Here is a tiny trained network, its code and every weight. The questions are about switching its units off for an input and a class, where a switched-off unit gives its printed mean instead of its output.

import numpy as np


def w(rows, s, z=0):
    codes = np.array(rows[::2]) - 128.0
    scale = np.full(codes.shape[1], s)
    scale[-1] = z or s
    return codes * scale


def f(y):
    return np.maximum(y, 0)


def log_softmax(a):
    a = a - a.max(-1, keepdims=True)
    return a - np.log(np.exp(a).sum(-1, keepdims=True))


def net(x, mask):
    res = np.array(x, float).reshape(1, 8) / 4 @ E
    y = f(res @ A[0][:, :-1].T + A[0][:, -1])
    res = res + np.where(mask, y, B[0][:, -1]) @ B[0][:, :-1]
    return log_softmax(res[-1] @ U[:, :-1].T + U[:, -1])


A, B = {}, {}
E = w([
[130,30,124,231],'x0',
[126,128,122,131],'x1',
[179,54,119,58],'x2',
[126,127,128,124],'x3',
[127,126,129,127],'x4',
[128,132,120,129],'x5',
[254,180,156,176],'x6',
[128,127,121,125],'x7',
],0.004)
A[0] = w([
[129,126,121,112,219],'neuron 0',
[130,130,122,130,123],'neuron 1',
[203,51,117,52,85],'neuron 2',
[7,76,128,84,69],'neuron 3',
[59,236,114,222,102],'neuron 4',
[130,234,142,15,74],'neuron 5',
[254,160,126,168,69],'neuron 6',
[124,59,147,194,72],'neuron 7',
[130,125,116,102,254],'neuron 8',
[126,193,149,67,77],'neuron 9',
[8,83,125,94,66],'neuron 10',
[212,37,107,31,84],'neuron 11',
[219,156,134,159,70],'neuron 12',
[201,154,149,156,71],'neuron 13',
[134,39,140,231,72],'neuron 14',
],0.0084,0.0055)
B[0] = w([
[168,76,172,206,218],'neuron 0',
[126,129,130,128,128],'neuron 1',
[35,188,98,155,155],'neuron 2',
[171,216,170,42,165],'neuron 3',
[13,181,109,181,172],'neuron 4',
[134,68,5,64,174],'neuron 5',
[154,189,190,32,164],'neuron 6',
[137,101,45,70,149],'neuron 7',
[193,49,195,252,253],'neuron 8',
[127,97,54,82,147],'neuron 9',
[176,213,162,42,162],'neuron 10',
[12,198,99,165,163],'neuron 11',
[158,184,168,64,150],'neuron 12',
[157,175,166,78,144],'neuron 13',
[134,62,22,47,166],'neuron 14',
],0.026,0.0055)
U = w([
[170,214,173,32,39],'0',
[128,74,2,61,50],'1',
[139,109,142,164,245],'2',
[146,111,141,156,252],'3',
[143,109,143,160,161],'4',
[136,113,138,159,127],'5',
[138,117,145,153,86],'6',
[29,190,103,160,28],'7',
],0.0081,0.0029)

Each question gives the input, the list of numbers given to net, and the class t.
The units are the neurons (one row each of A and B). Each row of codes is followed by its name. A weight is (code - 128) times the scale printed after its matrix; where a second scale follows, it is the last column's (A, B and U).
mask holds one flag per neuron, in row order. A switched-off neuron (its flag False) gives its mean, the last column of its row in B, instead of its output. The means were averaged over made-up inputs and are rounded, as every weight is.
A unit's drop is (log p(t) with every unit on - log p(t) with that unit switched off) / (log p(t) with every unit on - log p(t) with every unit switched off).
The circuit of an input: a set's keep is (log p(t) with only the set's units on - log p(t) with every unit switched off) / (log p(t) with every unit on - log p(t) with every unit switched off). Starting from the 12 units with the biggest drops (on a tie, the unit counted first), units are removed one at a time, each time the one whose removal leaves the highest keep (on an exact tie, the one counted first), for as long as the keep stays at least 0.8.
circuit, biggest first: the units of the circuit, biggest drop first
most important unit: the unit with the biggest drop
top k neurons: the k neurons with the biggest drops, biggest first
drop when u is switched off: that unit's drop, to one decimal
input [-3,8,7,-6,-3,-3,-8,-3], class 0: most important unit : neuron 3
input [-2,7,0,-3,6,-5,-7,-1], class 0: top 2 neurons : neuron 3; neuron 10
input [7,1,7,4,7,1,1,-2], class 1: top 3 neurons : neuron 14; neuron 7; neuron 4
input [-4,2,7,3,0,5,6,0], class 7: top 2 neurons : neuron 11; neuron 2
input [4,0,-7,2,1,1,6,0], class 7: top 2 neurons : neuron 4; neuron 8
input [3,-5,-7,1,-4,6,5,-5], class 7: top 3 neurons : neuron 4; neuron 8; neuron 0
input [5,3,-7,-5,0,-6,-4,3], class 7: top 4 neurons : neuron 4; neuron 8; neuron 5; neuron 0
input [8,2,7,5,3,2,-2,1], class 1: top 2 neurons : neuron 14; neuron 7
input [4,-7,6,5,3,-5,-7,2], class 0: top 3 neurons : neuron 3; neuron 10; neuron 4
input [-5,0,8,-4,7,-8,-8,-5], class 0: top 3 neurons : neuron 3; neuron 10; neuron 4
input [-8,-2,-6,-7,-4,0,7,4], class 1: top 2 neurons : neuron 5; neuron 9
input [-5,-4,6,0,0,4,4,-2], class 7: top 3 neurons : neuron 11; neuron 2; neuron 14
input [-3,7,6,5,3,-8,-8,4], class 0: top 2 neurons : neuron 3; neuron 10
input [-8,3,-5,4,-2,-2,2,2], class 1: circuit, biggest first : neuron 5
input [8,5,3,-7,2,0,6,-7], class 1: drop when neuron 0 is switched off : 0.0
input [-1,-5,-4,3,-7,0,-7,1], class 0: drop when neuron 3 is switched off : 0.7
input [8,4,-5,-6,-5,1,7,8], class 1: drop when neuron 8 is switched off : 0.1
